Below is a small trained network, with its code and all its weights. Each question gives an input and a target symbol and asks what happens when units are switched off, that is, made to give their printed mean instead of their output.

import numpy as np


def w(rows, s, z=0):
    codes = np.array(rows[::2]) - 128.0
    scale = np.full(codes.shape[1], s)
    scale[-1] = z or s
    return codes * scale


def f(y):
    return np.maximum(y, 0)


def softmax(a):
    e = np.exp(a - a.max(-1, keepdims=True))
    return e / e.sum(-1, keepdims=True)


def log_softmax(a):
    a = a - a.max(-1, keepdims=True)
    return a - np.log(np.exp(a).sum(-1, keepdims=True))


def net(x, mask):
    ids = ['γεζημξπψ'.index(c) for c in x.split()]
    T = len(ids)
    res = E[ids] + P[:T]
    u = 0
    for l in range(3):
        r = res
        for j in range(2):
            rows = slice(4 * j, 4 * j + 4)
            q, k, v = (r @ M[l][rows].T for M in (Q, K, V))
            z = softmax(np.where(np.tri(T) > 0, q @ k.T / 4**0.5, -1e9)) @ v
            o = O[l][rows]
            res = res + np.where(mask[u + j], z, o[:, -1]) @ o[:, :-1]
        u += 2
        y = f(res @ A[l][:, :-1].T + A[l][:, -1])
        res = res + np.where(mask[u : u + 4], y, B[l][:, -1]) @ B[l][:, :-1]
        u += 4
    return log_softmax(res[-1] @ U[:, :-1].T + U[:, -1])


Q, K, V, O, A, B = {}, {}, {}, {}, {}, {}
E = w([
[79,142,97,106,42,144,77],'γ',
[249,153,91,164,153,233,83],'ε',
[115,27,120,197,76,50,154],'ζ',
[58,116,145,75,104,126,99],'η',
[121,139,101,79,60,168,191],'μ',
[78,117,109,122,138,140,158],'ξ',
[55,202,89,118,122,158,100],'π',
[109,84,147,133,32,96,133],'ψ',
],0.014)
P = w([
[161,124,171,82,163,77,119],'0',
[123,86,71,107,137,117,131],'1',
[41,157,185,183,127,86,196],'2',
[110,78,78,120,168,140,120],'3',
[92,131,172,147,82,135,158],'4',
[193,140,90,138,43,7,101],'5',
[102,118,157,136,42,147,103],'6',
],0.018)
Q[0] = w([
[102,97,73,153,144,150,100],'L0H0',
[132,154,201,168,154,156,88],'L0H0',
[158,84,188,160,109,116,145],'L0H0',
[87,68,85,125,172,218,159],'L0H0',
[96,119,168,83,133,255,112],'L0H1',
[106,84,100,113,179,129,80],'L0H1',
[139,55,125,174,175,205,36],'L0H1',
[207,71,168,126,148,128,147],'L0H1',
],0.009)
K[0] = w([
[125,93,58,104,158,132,57],'L0H0',
[85,109,134,41,129,114,152],'L0H0',
[67,91,137,118,97,82,149],'L0H0',
[86,41,134,107,207,158,123],'L0H0',
[206,126,62,1,114,170,143],'L0H1',
[121,68,197,65,97,52,125],'L0H1',
[182,88,135,82,175,38,71],'L0H1',
[149,84,92,164,139,146,16],'L0H1',
],0.0094)
V[0] = w([
[177,158,173,138,111,202,173],'L0H0',
[125,71,84,34,130,57,88],'L0H0',
[96,188,127,149,254,22,135],'L0H0',
[106,130,194,142,120,133,85],'L0H0',
[107,170,134,114,181,139,138],'L0H1',
[111,120,167,100,117,247,95],'L0H1',
[110,65,158,109,125,100,151],'L0H1',
[166,113,88,145,189,147,196],'L0H1',
],0.0086)
O[0] = w([
[47,166,152,124,161,90,169,25],'L0H0',
[99,190,133,127,229,152,93,253],'L0H0',
[83,70,186,155,137,103,90,103],'L0H0',
[167,133,180,175,113,129,163,104],'L0H0',
[104,103,180,126,168,165,196,111],'L0H1',
[112,133,127,208,68,67,79,49],'L0H1',
[98,112,132,94,71,87,255,204],'L0H1',
[145,97,135,101,156,195,117,80],'L0H1',
],0.0077,0.0048)
A[0] = w([
[43,228,252,120,179,53,90,25],'L0N0',
[194,134,175,78,138,49,99,45],'L0N1',
[180,195,195,50,45,1,89,87],'L0N2',
[176,92,152,73,144,47,114,254],'L0N3',
],0.005,0.0024)
B[0] = w([
[135,181,176,119,116,102,130,199],'L0N0',
[103,93,145,111,205,1,122,174],'L0N1',
[219,187,73,212,86,91,169,252],'L0N2',
[187,134,69,133,186,184,135,236],'L0N3',
],0.0093,0.0036)
Q[1] = w([
[107,218,77,82,55,71,172],'L1H0',
[1,74,59,164,156,203,171],'L1H0',
[92,127,199,141,66,140,99],'L1H0',
[182,59,198,118,95,66,111],'L1H0',
[145,72,120,117,177,198,140],'L1H1',
[114,222,151,70,138,188,155],'L1H1',
[167,229,146,97,171,100,138],'L1H1',
[165,101,63,129,145,107,172],'L1H1',
],0.0091)
K[1] = w([
[95,150,162,149,96,102,152],'L1H0',
[149,122,150,10,126,64,107],'L1H0',
[112,92,107,74,38,156,73],'L1H0',
[136,90,127,175,71,133,187],'L1H0',
[178,155,129,157,161,111,157],'L1H1',
[124,166,160,151,146,183,117],'L1H1',
[87,140,116,114,69,115,158],'L1H1',
[118,122,152,93,147,77,148],'L1H1',
],0.012)
V[1] = w([
[136,167,136,105,85,110,81],'L1H0',
[108,219,140,131,167,253,108],'L1H0',
[153,131,114,207,225,180,173],'L1H0',
[150,150,191,88,109,132,197],'L1H0',
[163,161,152,190,186,158,167],'L1H1',
[114,71,33,104,130,51,156],'L1H1',
[88,227,94,75,148,67,136],'L1H1',
[104,193,44,128,164,214,85],'L1H1',
],0.0061)
O[1] = w([
[87,238,90,243,242,161,192,125],'L1H0',
[105,65,113,181,110,181,99,43],'L1H0',
[107,115,158,21,8,185,40,146],'L1H0',
[85,118,32,136,120,129,61,239],'L1H0',
[175,100,79,108,185,18,65,191],'L1H1',
[146,15,136,36,26,166,179,190],'L1H1',
[155,205,143,254,183,116,88,254],'L1H1',
[254,50,159,193,183,173,102,109],'L1H1',
],0.0053,0.0037)
A[1] = w([
[71,159,47,139,20,95,138,254],'L1N0',
[112,228,236,185,135,174,100,55],'L1N1',
[211,89,163,87,254,66,197,254],'L1N2',
[183,187,66,171,26,235,85,32],'L1N3',
],0.0062,0.0008)
B[1] = w([
[191,84,112,150,114,178,94,254],'L1N0',
[121,83,152,84,2,100,30,188],'L1N1',
[170,247,180,79,127,130,174,185],'L1N2',
[86,68,192,105,153,78,149,237],'L1N3',
],0.01,0.0087)
Q[2] = w([
[229,239,19,99,97,56,44],'L2H0',
[108,195,169,121,49,65,140],'L2H0',
[27,61,75,109,187,180,114],'L2H0',
[181,197,123,128,115,156,185],'L2H0',
[116,164,65,5,1,208,116],'L2H1',
[18,136,130,225,122,136,217],'L2H1',
[87,78,220,79,191,128,153],'L2H1',
[179,201,184,198,39,82,183],'L2H1',
],0.0067)
K[2] = w([
[92,151,190,131,75,82,166],'L2H0',
[49,2,108,170,66,122,144],'L2H0',
[192,147,165,71,128,83,108],'L2H0',
[100,109,82,118,112,68,182],'L2H0',
[61,143,59,102,180,224,124],'L2H1',
[194,141,46,139,132,84,141],'L2H1',
[179,87,111,157,113,132,132],'L2H1',
[56,65,91,191,111,112,192],'L2H1',
],0.0087)
V[2] = w([
[190,109,8,177,112,194,156],'L2H0',
[71,112,203,98,131,190,208],'L2H0',
[236,167,163,152,82,129,156],'L2H0',
[123,237,148,138,164,165,237],'L2H0',
[191,132,96,116,131,253,85],'L2H1',
[140,209,112,106,49,136,205],'L2H1',
[109,196,125,169,113,185,85],'L2H1',
[169,188,171,101,191,119,186],'L2H1',
],0.0073)
O[2] = w([
[71,155,202,113,163,25,6,2],'L2H0',
[219,87,147,18,84,235,53,60],'L2H0',
[34,121,139,75,94,38,205,247],'L2H0',
[151,163,60,152,103,88,29,154],'L2H0',
[145,74,153,81,108,55,169,123],'L2H1',
[231,143,219,112,207,86,89,173],'L2H1',
[28,15,201,3,216,174,117,127],'L2H1',
[139,79,174,229,69,156,76,181],'L2H1',
],0.0062,0.0092)
A[2] = w([
[91,130,245,126,94,70,213,2],'L2N0',
[159,220,209,201,155,92,77,22],'L2N1',
[150,151,225,55,179,136,52,104],'L2N2',
[81,156,170,168,156,1,195,212],'L2N3',
],0.0063,0.0061)
B[2] = w([
[174,72,59,161,204,114,68,187],'L2N0',
[117,59,81,80,150,160,167,169],'L2N1',
[100,251,120,229,165,167,140,142],'L2N2',
[92,167,197,118,101,205,100,246],'L2N3',
],0.011,0.013)
U = w([
[143,183,252,142,78,211,153,230],'γ',
[102,7,219,78,81,145,152,182],'ε',
[120,106,111,15,119,170,139,84],'ζ',
[125,157,68,177,126,139,144,59],'η',
[123,88,72,97,199,79,60,167],'μ',
[142,97,97,73,124,254,62,3],'ξ',
[110,91,118,79,179,193,191,65],'π',
[72,171,112,93,106,72,155,104],'ψ',
],0.0074,0.0067)

Each question gives the input, a string of symbols that net reads in full, and the target symbol t.
The units are the heads (4 rows each of Q, K, V and O) and the neurons (one row each of A and B). Each row of codes is followed by its name. A weight is (code - 128) times the scale printed after its matrix; where a second scale follows, it is the last column's (O, A, B and U).
mask holds one flag per unit, layer by layer, with each layer's heads first. A switched-off unit (its flag False) gives its mean, the last column of its rows in O or B, instead of its output. The means were averaged over made-up inputs and are rounded, as every weight is.
A unit's drop is (log p(t) with every unit on - log p(t) with that unit switched off) / (log p(t) with every unit on - log p(t) with every unit switched off).
The circuit of an input: a set's keep is (log p(t) with only the set's units on - log p(t) with every unit switched off) / (log p(t) with every unit on - log p(t) with every unit switched off). Starting from the 12 units with the biggest drops (on a tie, the unit counted first), units are removed one at a time, each time the one whose removal leaves the highest keep (on an exact tie, the one counted first), for as long as the keep stays at least 0.8.
circuit, biggest first: the units of the circuit, biggest drop first
k most important neurons: the k neurons with the biggest drops, biggest first
k most important neurons of layer l: the k neurons of layer l with the biggest drops, biggest first
input ψ π η π, target ψ: most important neuron of layer 1 -> L1N2
input ξ π γ μ, target ξ: circuit, biggest first -> L2H0, L1N2, L0H0, L0H1
input ξ η ξ ε ζ ζ ε, target ε: circuit, biggest first -> L1N3, L1H0
input ε ζ η γ η ε, target η: circuit, biggest first -> L1H0, L0N0, L0H1, L0N2
input ψ μ π μ, target ψ: 2 most important neurons of layer 0 -> L0N2, L0N1
input ε η η ψ ε γ, target η: 2 most important neurons -> L0N2, L2N3
input μ ψ μ μ, target μ: circuit, biggest first -> L2H0, L2N3, L1N3
input μ π ξ ψ ε γ, target ξ: 2 most important neurons -> L1N0, L0N2
input ε π ξ ε η η, target ξ: circuit, biggest first -> L2H0, L1N0
input μ ε ζ π, target μ: circuit, biggest first -> L2H0, L2N3, L1N2
input γ π π, target ε: 2 most important neurons -> L1N1, L0N2
input ε ψ μ π γ π, target μ: 2 most important neurons -> L1N3, L2N3
input η ε η μ, target η: 2 most important neurons -> L1N2, L0N0
input ξ γ ε π, target ξ: most important neuron -> L1N2
input π γ ε γ, target π: 2 most important neurons -> L1N1, L0N0
input η η η ζ ψ ξ, target η: 3 most important neurons of layer 0 -> L0N2, L0N0, L0N3
input π ζ ξ γ π ε, target ξ: 2 most important neurons -> L1N0, L0N2
input ξ ζ π μ, target ξ: 3 most important neurons -> L1N2, L1N0, L0N2
input π ξ ξ ε ζ ζ, target ξ: 2 most important neurons -> L1N0, L0N2
input ψ π ξ ζ, target ψ: most important neuron of layer 2 -> L2N0
input π η π ε ε ε, target π: 2 most important neurons of layer 1 -> L1N1, L1N3
input π ε ε π, target π: 2 most important neurons -> L1N1, L0N0
input ψ ζ ψ ζ ξ η, target ψ: 2 most important neurons of layer 0 -> L0N3, L0N2
input ψ π ζ γ, target ψ: 2 most important neurons -> L0N2, L1N2
input η μ π η, target η: 2 most important neurons of layer 0 -> L0N1, L0N0
input π ψ γ ξ π, target ε: 3 most important neurons of layer 1 -> L1N1, L1N3, L1N2
input π η ψ π ψ ξ, target ψ: most important neuron of layer 0 -> L0N2
